Small tables with named rows and columns. After each table, cells are looked up by row and column.

Tatusi:
cols = Bap, Sasa
Zut: [124, 55]
Pebevup: [152, 133]
Nutafa: [191, 30]
Sudigit: [121, 190]
Zazape: [201, 53]
Zim: [178, 239]
Risa: [84, 147]
Dak: [231, 77]
Baz: [51, 58]
Dep: [30, 46]
Migalil: [135, 66]
Sol: [107, 153]
Det: [10, 43]
Tunidi: [225, 97]

Zim, Bap => 178
Zazape, Bap => 201
Zut, Bap => 124
Zim, Sasa => 239
Tunidi, Sasa => 97
Nutafa, Bap => 191
Baz, Sasa => 58
Sudigit, Sasa => 190
Baz, Bap => 51
Risa, Bap => 84
Dak, Sasa => 77
Sol, Sasa => 153
Nutafa, Sasa => 30
Det, Bap => 10
Dep, Sasa => 46
Sol, Bap => 107
Sudigit, Bap => 121
Tunidi, Bap => 225
Risa, Sasa => 147

Rakopo:
         Tugup  Duf  Sunari  Nel  Fusosi  Fonut  Bovuk  Batifuv
Bal        479  452     445  121     426    357    251      417
Teseger    476  392     482  397     503    409    463      523
Ridot      425  563     431  293     509    423    305      390
Laro       412  556     408  460     413    474    428      375
Pulodi     471  794     311  485     664    387    368      395
Lesira     437  620     289  371     374    438    386      442
Refi       491  556     264  279     582    364    364      639
Lolopi     498  560     361  402     566    404    472      554
Mik        309  430     509  387     516    506    260      313

Fonut of Lolopi = 404
Fusosi of Teseger = 503
Nel of Bal = 121
Sunari of Pulodi = 311
Tugup of Lesira = 437
Sunari of Laro = 408
Duf of Ridot = 563
Tugup of Refi = 491
Nel of Lolopi = 402
Duf of Lesira = 620
Tugup of Ridot = 425
Fonut of Mik = 506
Sunari of Bal = 445
Batifuv of Laro = 375
Duf of Mik = 430
Fonut of Ridot = 423
Bovuk of Mik = 260
Batifuv of Teseger = 523
Batifuv of Lolopi = 554
Fusosi of Bal = 426

Zuz:
,Tav,Gazadog,Volez,Panub,Levagap,Fof,Fam,Doz,Vek
Muzod,7380,5514,5123,5437,5882,7737,6636,4883,6014
Govelut,1707,6869,6510,5206,4355,7779,7960,5172,6313
Sigab,4973,6347,7100,4235,7051,5879,5986,6217,4729
Fuburan,3966,5300,6623,4984,7101,7343,6151,5401,6878
Rafarib,6255,5937,6708,5997,8165,6797,7028,6158,6855
Pupafet,4419,5384,5717,6574,7257,6218,6363,9114,6197
Zofafe,5461,5093,5725,5799,9965,3657,6519,7279,6462
Gumod,7023,6690,6621,4792,5618,8569,6625,4976,6489

Sigab, Levagap: 7051
Fuburan, Fof: 7343
Pupafet, Tav: 4419
Pupafet, Doz: 9114
Rafarib, Tav: 6255
Sigab, Gazadog: 6347
Sigab, Fof: 5879
Pupafet, Gazadog: 5384
Rafarib, Gazadog: 5937
Gumod, Panub: 4792
Zofafe, Volez: 5725
Gumod, Vek: 6489
Muzod, Levagap: 5882
Muzod, Vek: 6014
Gumod, Tav: 7023
Gumod, Fof: 8569
Rafarib, Vek: 6855
Pupafet, Fof: 6218
Fuburan, Tav: 3966
Pupafet, Vek: 6197
Row with the largest Doz: Pupafet

Table Dulo
,Pamosa,Ror,Vonod,Seresum,Bolomeb,Kotol,Notamo
Rume,0.78,0.72,0.19,0.70,0.32,0.58,0.28
Zat,0.14,0.82,0.94,0.05,0.66,0.24,0.39
Zamilo,0.52,0.13,0.92,0.45,0.01,0.82,0.77

Seresum of Zamilo: 0.45
Seresum of Zat: 0.05
Pamosa of Rume: 0.78
Ror of Zat: 0.82
Kotol of Zat: 0.24
Vonod of Rume: 0.19
Notamo of Zat: 0.39
Ror of Rume: 0.72
Notamo of Zamilo: 0.77
Bolomeb of Zat: 0.66
Ror of Zamilo: 0.13

Fubin:
fields: Tirunal, Pomo, Fuzerum, Nisina, Pitel, Rom, Tedov, Mun, Nez
Lazeva: [2.876, 4.308, 2.874, 6.216, 5.628, 5.963, 6.073, 5.067, 5.809]
Fam: [5.931, 4.156, 7.263, 3.007, 5.267, 6.042, 5.902, 3.752, 5.520]
Mut: [3.804, 3.882, 6.456, 4.584, 6.893, 7.143, 6.073, 4.158, 4.779]
Dume: [4.756, 6.686, 5.148, 6.253, 2.984, 5.305, 4.233, 5.351, 5.721]
Digen: [5.753, 3.202, 6.472, 3.509, 7.158, 5.540, 6.940, 4.188, 4.456]
Pefalar: [3.751, 5.414, 3.092, 6.804, 5.275, 5.284, 5.517, 6.060, 5.584]
Firof: [8.052, 3.849, 8.053, 1.878, 4.936, 4.683, 6.146, 3.273, 5.122]
Bekugid: [4.563, 4.650, 7.199, 5.434, 6.291, 6.377, 5.861, 4.724, 3.695]
Goris: [5.326, 3.629, 5.078, 3.657, 6.337, 5.506, 6.380, 4.225, 5.716]
Kidise: [4.302, 5.074, 5.321, 5.661, 2.505, 5.344, 5.225, 3.555, 5.152]
Rebab: [3.254, 4.338, 3.321, 6.212, 5.090, 5.689, 6.034, 4.748, 5.469]
Lepe: [7.277, 3.982, 7.133, 2.577, 4.941, 4.841, 6.154, 3.687, 5.357]
Votak: [3.965, 4.659, 3.691, 5.705, 5.451, 5.542, 5.788, 5.100, 5.694]
Pip: [8.187, 4.062, 7.220, 2.153, 4.888, 4.191, 6.139, 3.789, 5.365]

What is the Pitel of Kidise in Fubin?
2.505
What is the Mun of Votak in Fubin?
5.100
What is the Pomo of Kidise in Fubin?
5.074
What is the Fuzerum of Fam in Fubin?
7.263
What is the Pomo of Goris in Fubin?
3.629
What is the Nisina of Kidise in Fubin?
5.661
What is the Nez of Digen in Fubin?
4.456
What is the Tedov of Digen in Fubin?
6.940
What is the Nez of Kidise in Fubin?
5.152
What is the Pomo of Mut in Fubin?
3.882
What is the Fuzerum of Pefalar in Fubin?
3.092
What is the Pitel of Firof in Fubin?
4.936
What is the Rom of Rebab in Fubin?
5.689
What is the Tedov of Pip in Fubin?
6.139
What is the Tirunal of Rebab in Fubin?
3.254
What is the Pomo of Lepe in Fubin?
3.982
What is the Nez of Mut in Fubin?
4.779

